Each row is followed by its class.
[ 202  254 -355  -54 -335 -268  -78 -126  334  254  -71  235  -80  -35
  256  -84  156  127 -223  -42   89  109  -67    4  220   -1 -256 -377
 -240  -36 -303   -5  159  228 -100  -74]
Pevi
[ 132   28 -537 -193  -57 -179  144  -81 -311  306  -54  518  -93  -47
  368 -456  420   48   57 -223   40 -116  533 -464  -38  175  -12  466
  115 -103  551  207  -19  193  370  314]
liv
[-424   66 -467 -417 -473 -236  488  277   72 -226 -244  223 -190  -56
  387 -232  214  -42  453 -418   -5  141  218 -128  282  -62  224  314
   -3 -180   -6  147 -281 -218  327  543]
Dalu
[  65 -351 -714 -213   14 -261 -304  307  296  254   24  313 -167  -23
 -146  246   10   13   -6  299   63  314 -126  277   41 -371 -350 -342
  -86  -44 -135 -115   25   -3  316 -182]
nadu
[ 300  -58  568  597  242  286  -88 -320  113  267  337  178  133 -124
 -284  372  -80  298 -370  698   45   46 -143  228 -387  166 -412 -226
   87  116 -308  -50   70 -271 -281  176]
Pevi
[ 152 -102  336  229 -685 -380  -47  -58  229   30 -127 -575  -41  253
  377  -26 -142 -442  211  202  384  -78 -179 -221 -168  236 -230 -264
   31  297 -122  229  583 -266  227   19]
Bito
[  17  234  455   96   91  273   21  285  178   60  107   33  291 -153
  191 -154 -108  161 -282  384  210 -318 -297  224  118  409 -178  -67
 -501  221  -88  -78   30  -71 -167  543]
Pevi
[ 143 -328 -438  -80 -122 -306 -138  -21  -11 -266   66   23  -22 -123
 -134  159 -414   34 -380 -321  145  274   -7 -139 -560  378   59 -139
 -190 -289   95 -135  -17 -405  -69  -52]
Pevi
[ -73 -157   92 -203 -103  315   38  163  152 -154 -121 -537   41   38
  335 -272 -169  413  -92   -4  246 -268 -492  258  246  404 -490  185
 -130 -196  259   99 -213  228  155  504]
vaz
[ -11 -267 -321 -216   33  224 -274  206 -129 -256 -553 -448  162   84
  205  -92   14  289  103  248  119  -61 -228  472  171   91 -313  199
 -340 -485  -32 -151 -425  325  -36   -2]
vaz
[  -3   36   91  -66   58 -227  118 -295 -169  -85  166  365  156 -378
 -233  161  -40  244  -50 -187 -347   98 -133  -74  -73   89  392 -361
  136 -349  191  184  228 -295 -100  308]
fege
[ 239    6   91 -165 -205   54  212  205  206   67 -428  -73 -313  -34
 -174 -104  123  304 -221   36  139  356  115  -64  -69 -353 -378 -204
 -168 -658  202   72 -203 -143  193 -469]
Pevi
[-101 -147  173 -209  336  -15 -286  -72   97   61  119   92   35  -60
 -303 -169  214   -5 -401 -197  -26 -252   50  -68  392  497   14  339
 -145 -297  613 -348  -27  -11   -4 -167]
Dalu
[-420  219  -50 -604  -42  101  515  -90  108  108 -173  123 -128 -178
  201 -389   42 -180   17  114 -375  471  482  130  277 -750   32  164
  -10 -306  112   50 -551  -80  321  327]
vaz
[  91  -36   36  -37 -235 -155   52 -263   72 -168 -109  404  -74 -365
  136   41 -374  201 -157  126 -152 -103 -248  -32  -53  -27 -145 -583
 -292 -290  -20  195 -105  -99  -95  456]
makud
[-263  -29  357 -350 -297   69  519  164    6  105 -218 -500 -478  -39
  203 -245  237  292  -11 -465 -149 -111  275   21  295  106  115  475
   58 -215  615  235 -199 -106  366  274]
guz
[-215  -46  218 -612  191  -42  356  321  224  -36  117 -515 -645  111
 -137 -123   31  527 -158   45  269  186  235  152  133 -377 -297 -176
   81  101  -92  336 -500  179  574 -184]
makud
[ 306 -178 -537  -96 -332 -116  302 -131  252  278  119  458   49 -197
  314 -442  238 -450   50   25  339  796  846 -367 -622  -98 -159  259
    7    0  299  264   -2  -19  398  467]
nadu
[ -33  138 -256 -217 -250  -89  327 -103   28  470 -207   26  -38 -145
  455 -391  332 -332   75 -349  169  158  129  213  120  176 -152  225
    0  162  546  112   38  317  -68  514]
guz
[ 114 -156  431 -313  -29 -238  -64 -251  -36 -379   95 -750  -28 -258
 -119  161  340  685   22  -65  289  471  565  -62 -284  265  195 -479
 -324 -104  104  256 -182  -47   69 -580]
Pevi
[-134 -316  148 -420 -239 -207  326  156  120  -55 -251 -222 -253  173
   58 -144  174  246   -2  257  -85   95 -162 -131  683   80  126  120
  134 -220 -179  298  -54  324  677   61]
vaz
[  45   -4 -208  251 -156 -338 -322   56  147 -216  198   50  -27  -41
 -370  224   37  346 -213 -554  156    2  118 -311 -454  481 -153  -80
 -177 -272 -122 -413   26 -320 -221 -316]
Dalu
[-157  165  210 -237  397 -157  255  283  194 -551 -165   64 -428  284
 -537  -82  213  564 -430  325  305  366  -55  333   33 -568 -291 -519
 -245   -3   -9  -67 -409  260  165 -361]
guz
[ 341 -215 -121   72 -214 -200 -330  150 -345  -24 -194 -199 -329  221
  -47   29 -429  173  -92  116   60 -118  192 -274   25  127 -578 -304
  -13 -365 -170  216 -268  516  345 -370]
Dalu
[ -29 -561  -45 -394  -60 -571  225   46  125  -22  -45 -417   19 -288
   65 -131  -76  -17   56  319  116  201  106 -186  -89  -17   80 -214
   80  183   19  359  318  278  523 -112]
liv
[  58 -174 -274   70 -490  -74   14   -4 -114  107   86  513   89 -365
  171  196  -57 -199  328  -17 -186   56  114  -19  148  418   39  117
 -335   26  520  -12  231  -83   26  528]
nadu
[-121    2 -192 -145   68 -130 -300   86 -382 -189 -230 -501  344 -163
   99  143  -67  -80  200 -266 -226  -57  186  -48 -172  313  -62 -258
 -204  -46  -17  -75 -125  567   48 -176]
Dalu
[  75  326  163  -85   35 -208 -110 -246 -307 -141  412 -159  288 -112
 -290   10  104  193 -159 -106 -181  193  777  -93  205   93  335 -150
 -107 -137 -122   36 -153  -79 -108 -132]
fege
[-200  110 -127 -216   63 -256  341   74  -85 -464  137  157 -113  -37
 -364  100  201  345 -382 -277   49  172   83  -28  292  229   30  -27
 -296  178  118 -206 -254  298  -63  -40]
vaz
[-205  283 -165  114  150 -259   69   -1 -123  240  -34  441   13 -248
 -213   62  252  262  188 -397 -302   40   31  -40 -506  -68  111  -72
  162    9 -316 -290  206  437 -308   30]
liv
[-248  183  457  -34 -429  208   86   90  194  359 -246  272  -59  -11
  379 -329   57 -114  402  336 -279 -260 -209    4  550  269   30  400
 -167 -294  -90  -51  151 -114   64  436]
Bito
[-101 -526 -492 -361 -124 -443  206 -129  327 -214  -32 -219 -337 -140
  -89  396  488  211  -34  -58 -202  416  355    1  496  -54  243  -34
  187 -219 -221  270 -321   31  517  101]
makud
[ -46 -116   35 -172 -248 -207  368  154  169 -228  235  462 -293  -84
 -396   48  -27  465 -120 -143  151  219  282 -167  -12 -288  -52 -214
 -109   44 -458   68 -380  -68  148  125]
makud
[ 263   76   69 -106  204 -196 -185 -130 -231 -135  261   65    3  -19
 -185   93 -278  386 -414  156  164  -85   80 -344 -605  356  -47 -413
 -259   24 -124  133  145 -190   93 -389]
makud
[ -38 -230  167  -39    7  269 -340   49  171  373 -359 -371  327 -106
  482 -618  155    3  294  -72   62   -2  169  160 -355 -318  249  271
  -68 -312  441  -74 -270 -291  102  373]
Dalu
[ -36  -21  565 -174 -279 -174  239  408    5  237 -235 -425 -515  100
 -275  -87   54  755 -224  -17  -67   65   -7    1  127  -32 -101 -114
  -83 -361  133   61  -60   14  441 -232]
Dalu
[  -4  133   22  -25 -129 -214 -520 -155 -170 -230  372 -262   79   85
  -29  261  -22  -18  -65 -203   47   91  548 -160  -85  502 -288 -470
 -329  143 -325 -121 -299  272   23  -31]
Bito
[ 227 -125   34 -419  155 -121  172  -75 -477   72  206  -14  279 -151
  -94 -160  -16 -303   61   46  156  435  859 -371 -510 -176  326  -34
  -46  329  216  322  118   93  326 -410]
Pevi
[  40  -85   33  457   97    7 -181    6  -77   61  241  488   86 -118
 -231  175  -18   24  116 -130   55  141   10 -127 -637  362  214   55
   85   68  -43 -225  -17 -295 -283  199]
nadu
[-157  111   47 -189  -15 -176  188   50  440  142 -200 -176   42 -121
  -54 -134  -68 -260  -73  210 -286   51 -354  -75  463  -72 -168   -6
  210 -427 -336  -13  269  223  124 -150]
vaz
[ 244   75 -144 -225 -114  346  346 -132  -14  519  -99  379   74  -62
  356 -327  287 -137 -282  -15   72 -103   89  246  422  105   83  520
  -57 -148  310  238 -104 -139  -39  824]
makud
[  37 -121   -8 -327 -149 -155  107 -245   13   57 -308  163 -287  -72
  368 -263  444  147  -45 -173   37 -190  285   89  189 -274  -24   62
   93 -342   59  275 -158   93  128  466]
Pevi
[ -67  230 -465 -245 -146 -214  273 -196 -147  365  -95  106 -265 -156
  320   40  448  430   71   51 -119  -70  172  113  381  126 -102  149
   98 -106 -118  247 -104 -234  -66 -188]
guz
[ 196 -100 -461 -109 -125 -563   41  -91 -255 -242   86  603 -100  -38
 -116  387  -78  271 -183  137  148  474 -151 -335 -686  224  -12 -680
 -211  -58   50  149  208 -335  361  136]
vaz
[-143  -49  293 -315 -103  363  319   75 -149  -49 -179   -6 -162 -183
  -52 -285 -106  700  197 -138   -4  408  378   24 -335 -356  262  117
 -212 -275 -131   42 -662 -143 -113 -410]
Pevi
[  60 -495 -697 -241 -309 -516   80  -67  184  188   10  166 -255   87
   47   57  107 -182 -335   14 -150  293  281 -168  300 -347 -279  -64
  123  132   -4   41  -65  404  701  209]
vaz
[  28 -154 -248 -289  -95 -315  177  172   40  107 -139  271 -525  -97
  -72  164  497  -56 -294 -100  -59  199  714 -120  212  -58 -158   32
 -228 -277  231   85 -342  -40  463  132]
guz
[ 141 -315 -254  111  132  -95 -153   22  -21  447  113 -101   99 -213
  -17  -25 -194  -11  162  217 -243  246    4  188  -22 -276   -6   61
  482 -424  151  154 -134 -181  192  543]
vaz
[   1 -186 -428 -336 -128 -235   50  182 -126  -65   30 -397  195   81
   62  155  303 -153   79  -87  118  425  546  108   -6  -21  113  -68
  -77  203   34  160 -158  -27  477  147]
guz
[-217  124   19   44 -271  -52  332  364  298 -317 -105   50  -46    8
   19 -281 -280  214 -154   20 -174 -201 -171   75  471 -251  -34   45
 -166  -45 -266  -23 -167   74   28  373]
guz
[  32   71  304  115 -281  -19  -42 -125  350 -126  112 -376  -59   30
  113  -90  -54 -270  423  106  133  467  395 -230 -119  -15   -2 -132
   27  -59 -243  204   -7  -14   68 -183]
Bito
[-230  -99  174 -257   10   10  -99 -323  363  141  363 -286  117  184
   35 -209  345 -112  347   69  392  185  299   14  278   43 -339   58
  377  465 -611   57 -105  511  162 -347]
fege
[-179 -265 -214 -304 -237 -328 -480   78 -247    1   94  234 -200 -245
 -199  345  403  253  283 -545  -29   78  859  -72 -132  269  151   72
 -638 -130  243 -462 -315 -150   23 -294]
Dalu
[  87   44 -470  -97  202 -543  123  212 -141  -44 -342  246 -395  -26
 -304  259  480  679 -288  -85  -80  486  -27 -264 -224  -60  268 -526
 -104 -181    7   -9 -158   72  216 -774]
Pevi
[-126 -193 -342 -328 -324  362 -122  -40   29 -465  -11  282   63   67
  323 -324 -171  228  604 -198  124  111  276 -108 -214  -37  -54  309
  -82 -353 -280  148 -343  134  150  174]
nadu
[-104 -168 -137 -141 -279 -110   97   96  -18  418 -271 -293 -348  249
  205 -179   55  481  126  234  273   16 -413   86   92   63 -472  137
  177   61  101  -28 -138  -67  285 -414]
vaz
[ -83 -176    5 -331 -136  254  184  358  367  -59 -115 -262 -562  220
 -151 -249 -169  559  142  240  304  342 -199  551  194 -313 -308  276
 -161 -105  135   -4  -39  357  112 -441]
nadu
[  11  -18 -444 -271  -72  -66  428 -241 -195  166 -231  874 -330   45
   34 -187  296  -35 -241 -431  -91 -195   51 -272  177 -130   96  460
  241 -245  192  105   42 -106  -31  -52]
Dalu
[ 360   80  625  383 -433   48  418  -40  144  207  -29 -100   47  -70
  181 -454  -94  165 -133  179  400  434  230 -507 -497  435   86   28
  -39  -18 -111  289  -59 -199   11  108]
Pevi
[-109   32  322   83 -215 -265  255 -246 -120  129 -182  104 -158  -39
  -20 -136   -3   14  -73  252 -140  185  109 -269   18  140   46  -50
   74  -90  199   14  -95 -209  149 -151]
Dalu
[-153 -179   74 -365 -218  -78  328  473   -7  344 -250 -468  393 -237
  -65 -212  -26 -193  323 -288 -272   24 -119   20  291 -121  712  322
  131 -119  170   62  237 -234  228   76]
makud
[-211    5 -190 -317  -61   39  621  200 -304  373 -118  300 -203  -41
  338 -308  221   23  -53 -214  -22 -344  179  -93  239   58  117  689
  301   67  -23  278 -230 -236  193  535]
Dalu
[ -49 -117 -173  -84 -232 -104  211  -57    5  385 -154 -137 -443  123
    8 -280 -430  523  -66  376  -25  189 -326  308  112  -59 -152  220
   98  -21   66  -38 -120   46    0 -336]
makud
[-373  -92  305 -530 -649 -449  231   18  331 -317 -392  -78   24   47
 -164   68  552 -199 -100 -708  -10 -166 -192  -96  899  267  118 -166
  -99 -269 -267 -240   71  137  125   45]
Pevi
[-392 -230  -53 -402 -120 -200 -127  268  197   11 -159  -19 -421  -66
 -214 -220  198  607  426  -42 -194  266  187  141  249  -89 -204  165
  -13 -644  162 -211 -292  368  459  -75]
fege
[ -48  195 -197 -407 -256  113  445   51   85   73 -123  432 -305   50
  365  -23  214 -105  -41  -90  -26 -153  -14 -360  342   35 -260  151
 -102  -59   11  308   92   50  456  149]
vaz
[  62  -95  127 -124 -120  -34   27 -305  134  163  -68  257  -52   -6
 -177  126  250 -210  242 -184 -127  382  -42  -18   12 -304  -13 -329
  414 -403 -125  207   93    3   62  106]
Bito
[  44  -49 -493 -462 -491  141  394  -18 -180  322  -92  407 -376  250
  450 -194   67 -190 -243 -425  330  -25  103   -8  372  520  -55  542
 -201  184  306  139 -328  -54  191  487]
makud
[ -25  -94  342 -211 -131 -182  -37  138  234 -392   59 -135 -341    9
 -344  273    6  601  -68 -190  -26   19  -32 -155  -17  -89 -132 -607
 -107 -331 -180  164 -146   31  434    0]
makud
[  51 -180 -799 -253 -271  -82  314  363 -281  440 -239  572  -18 -180
  356 -163   73 -296  176 -226   91   50 -116  -90  202  238   56  331
 -209  227  424   91   20   45   24  232]
Bito
